Below are the code and all the weights of a small trained network. Each question names an input and a class and asks about switching units off, where a switched-off unit gives its printed mean instead of its output.

import numpy as np


def w(rows, s, z=0):
    codes = np.array(rows[::2]) - 128.0
    scale = np.full(codes.shape[1], s)
    scale[-1] = z or s
    return codes * scale


def norm(h):
    return h / np.sqrt((h * h).mean(-1, keepdims=True) + 1e-5)


def f(y):
    return np.maximum(y, 0)


def log_softmax(a):
    a = a - a.max(-1, keepdims=True)
    return a - np.log(np.exp(a).sum(-1, keepdims=True))


def net(x, mask):
    res = np.array(x, float).reshape(1, 5) / 4 @ E
    u = 0
    for l in range(3):
        y = f(norm(res) @ A[l][:, :-1].T + A[l][:, -1])
        res = res + np.where(mask[u : u + 10], y, B[l][:, -1]) @ B[l][:, :-1]
        u += 10
    return log_softmax(norm(res)[-1] @ U[:, :-1].T + U[:, -1])


A, B = {}, {}
E = w([
[64,51,116,163,120,86,161,144,50,125,123,190],'x0',
[131,93,107,78,147,65,141,99,180,144,192,198],'x1',
[1,128,82,174,186,94,115,128,159,200,103,100],'x2',
[139,190,159,74,104,181,62,155,143,182,67,100],'x3',
[153,138,96,119,148,127,158,126,83,71,78,54],'x4',
],0.0093)
A[0] = w([
[66,89,93,119,132,114,136,33,102,131,156,160,36],'L0N0',
[123,88,123,103,144,99,207,122,97,61,198,144,131],'L0N1',
[128,156,151,141,100,101,112,168,135,235,170,187,62],'L0N2',
[114,136,229,230,97,162,154,82,185,107,220,112,51],'L0N3',
[227,160,155,159,97,153,134,107,143,127,195,181,144],'L0N4',
[117,97,212,128,137,155,128,216,41,134,65,145,21],'L0N5',
[65,186,65,50,205,93,143,177,209,231,152,147,41],'L0N6',
[156,254,155,41,151,192,158,131,167,72,141,93,29],'L0N7',
[191,116,115,61,105,170,177,26,88,65,142,133,1],'L0N8',
[120,120,167,135,125,186,128,89,155,117,139,115,120],'L0N9',
],0.0065,0.0049)
B[0] = w([
[69,155,111,169,160,107,99,143,113,102,184,134,179],'L0N0',
[116,58,100,180,105,36,187,183,120,90,124,121,254],'L0N1',
[122,175,132,82,88,95,107,52,171,116,124,145,186],'L0N2',
[78,142,116,97,125,191,202,102,227,114,152,150,171],'L0N3',
[187,192,130,112,129,148,167,41,166,94,108,151,240],'L0N4',
[53,149,161,160,69,191,118,121,89,103,103,113,190],'L0N5',
[53,41,208,113,156,82,85,71,143,176,76,110,242],'L0N6',
[148,121,82,90,188,137,121,233,101,183,175,45,210],'L0N7',
[201,2,202,150,121,151,125,73,134,150,107,47,197],'L0N8',
[142,146,116,133,134,155,155,151,110,130,172,135,154],'L0N9',
],0.0084,0.0056)
A[1] = w([
[154,78,132,129,170,105,166,126,87,80,126,156,108],'L1N0',
[109,160,89,156,132,148,130,115,95,126,159,115,96],'L1N1',
[111,90,141,114,157,135,104,140,132,187,160,134,74],'L1N2',
[194,94,129,100,158,125,157,134,103,129,154,109,86],'L1N3',
[188,183,152,69,131,157,109,141,181,171,165,105,98],'L1N4',
[93,138,112,142,174,103,150,162,126,98,85,87,95],'L1N5',
[104,107,72,143,134,58,133,162,143,96,136,181,2],'L1N6',
[106,135,154,143,70,176,119,158,67,124,102,171,29],'L1N7',
[146,170,107,167,136,172,134,140,128,132,89,106,155],'L1N8',
[244,92,139,124,100,111,121,155,118,70,145,131,99],'L1N9',
],0.011,0.0055)
B[1] = w([
[113,92,109,154,101,101,178,103,192,130,181,104,233],'L1N0',
[174,151,95,184,130,193,101,124,137,147,54,101,144],'L1N1',
[165,112,158,165,97,163,95,174,139,222,54,31,180],'L1N2',
[137,138,149,26,87,120,207,167,153,179,132,70,199],'L1N3',
[116,154,119,91,240,97,89,196,39,21,164,224,228],'L1N4',
[185,170,72,87,105,113,101,32,157,105,74,213,197],'L1N5',
[163,78,42,145,139,118,37,215,158,77,170,178,195],'L1N6',
[99,85,96,17,2,149,130,161,108,102,44,180,187],'L1N7',
[146,183,100,212,144,159,166,206,145,98,119,130,196],'L1N8',
[51,101,252,117,141,47,153,89,168,232,50,52,255],'L1N9',
],0.0067,0.0074)
A[2] = w([
[152,73,33,158,140,95,121,136,96,129,190,189,26],'L2N0',
[188,134,131,84,154,176,83,228,2,110,113,105,113],'L2N1',
[66,119,132,153,20,201,127,148,42,111,115,138,3],'L2N2',
[100,122,133,225,138,86,185,51,147,136,177,123,130],'L2N3',
[124,110,124,155,87,189,251,98,83,87,22,63,132],'L2N4',
[87,115,76,75,176,112,155,83,165,98,133,198,199],'L2N5',
[221,147,128,205,167,125,203,124,122,123,51,108,90],'L2N6',
[78,53,107,174,99,106,183,126,91,110,128,184,140],'L2N7',
[142,191,40,197,174,182,73,47,105,161,88,125,128],'L2N8',
[138,184,216,153,208,157,68,148,162,230,113,125,123],'L2N9',
],0.0076,0.0037)
B[2] = w([
[100,123,82,165,83,96,72,211,140,33,140,147,181],'L2N0',
[175,128,27,76,160,116,41,255,66,96,132,139,219],'L2N1',
[140,138,50,54,60,174,143,142,58,222,167,179,193],'L2N2',
[189,116,100,92,139,171,103,184,41,129,88,11,227],'L2N3',
[76,170,151,90,63,144,157,104,165,200,145,219,254],'L2N4',
[125,110,156,243,96,216,76,126,28,134,187,127,220],'L2N5',
[72,136,130,123,199,45,156,44,193,53,123,139,182],'L2N6',
[225,148,81,96,145,154,79,197,141,75,149,57,240],'L2N7',
[94,172,173,138,89,32,195,56,200,126,153,189,180],'L2N8',
[186,88,103,169,181,123,109,126,61,159,82,84,234],'L2N9',
],0.0073,0.0071)
U = w([
[72,78,157,163,177,93,47,87,139,219,89,81,224],'0',
[89,160,98,78,11,179,132,174,88,157,82,183,198],'1',
[78,220,97,168,124,75,177,65,176,96,93,162,9],'2',
[159,70,200,63,90,58,234,96,160,123,146,59,146],'3',
[124,171,157,178,169,223,199,131,151,86,185,143,13],'4',
[175,147,205,111,125,133,86,64,88,98,204,220,4],'5',
[199,188,119,63,210,127,92,251,82,101,112,96,186],'6',
[136,47,62,192,92,91,104,203,125,60,188,100,212],'7',
],0.015,0.0018)

Each question gives the input, the list of numbers given to net, and the class t.
The units are the neurons (one row each of A and B). Each row of codes is followed by its name. A weight is (code - 128) times the scale printed after its matrix; where a second scale follows, it is the last column's (A, B and U).
mask holds one flag per neuron, layer by layer. A switched-off neuron (its flag False) gives its mean, the last column of its row in B, instead of its output. The means were averaged over made-up inputs and are rounded, as every weight is.
A unit's drop is (log p(t) with every unit on - log p(t) with that unit switched off) / (log p(t) with every unit on - log p(t) with every unit switched off).
The circuit of an input: a set's keep is (log p(t) with only the set's units on - log p(t) with every unit switched off) / (log p(t) with every unit on - log p(t) with every unit switched off). Starting from the 12 units with the biggest drops (on a tie, the unit counted first), units are removed one at a time, each time the one whose removal leaves the highest keep (on an exact tie, the one counted first), for as long as the keep stays at least 0.8.
units of the circuit, in order: the units of the circuit, biggest drop first
top k neurons: the k neurons with the biggest drops, biggest first
top k neurons in layer l: the k neurons of layer l with the biggest drops, biggest first
drop when u is switched off: that unit's drop, to one decimal
input [0,-3,-2,-5,-6], class 4: units of the circuit, in order => [L0N3]
input [1,-1,2,0,0], class 0: top 2 neurons => [L0N1, L0N4]
input [-3,3,-5,-5,-6], class 3: top 2 neurons => [L0N1, L1N9]
input [3,-7,5,-4,-3], class 1: top 2 neurons => [L0N4, L2N2]
input [4,-7,2,-5,-3], class 1: units of the circuit, in order => [L0N5, L2N4]
input [4,-4,4,2,-7], class 1: top 4 neurons => [L1N9, L2N2, L0N5, L1N7]
input [4,-7,4,-5,2], class 2: top 4 neurons => [L1N5, L1N1, L2N8, L2N6]
input [3,-6,-3,8,2], class 1: top 2 neurons => [L0N5, L1N7]
input [-4,7,0,2,-4], class 5: top 2 neurons in layer 2 => [L2N5, L2N3]
input [3,5,-2,7,-4], class 5: top 2 neurons => [L0N2, L1N9]
input [3,-8,6,-4,-1], class 2: top 2 neurons in layer 1 => [L1N5, L1N1]
input [-8,0,2,-4,-4], class 4: top 4 neurons => [L0N3, L1N9, L1N4, L0N4]
input [4,0,-8,-8,-4], class 3: top 2 neurons in layer 0 => [L0N8, L0N4]
input [-1,6,-7,3,3], class 3: units of the circuit, in order => [L1N9]
input [3,7,-6,-3,-8], class 7: top 3 neurons => [L0N1, L1N6, L2N5]
input [-6,-8,-2,-6,8], class 3: top 2 neurons in layer 1 => [L1N9, L1N3]
input [-5,0,1,-2,-5], class 5: top 2 neurons in layer 1 => [L1N4, L1N9]
input [-5,-5,3,-3,-7], class 4: top 2 neurons => [L0N3, L1N9]
input [6,-8,8,2,4], class 1: drop when L0N4 is switched off => 0.2
input [-6,-4,-8,-8,7], class 3: drop when L1N1 is switched off => 0.0
input [6,7,-4,5,-6], class 5: top neuron => [L0N2]
input [3,-1,1,8,4], class 1: drop when L0N5 is switched off => 0.1
input [1,8,-1,3,-3], class 0: top 2 neurons in layer 0 => [L0N6, L0N3]
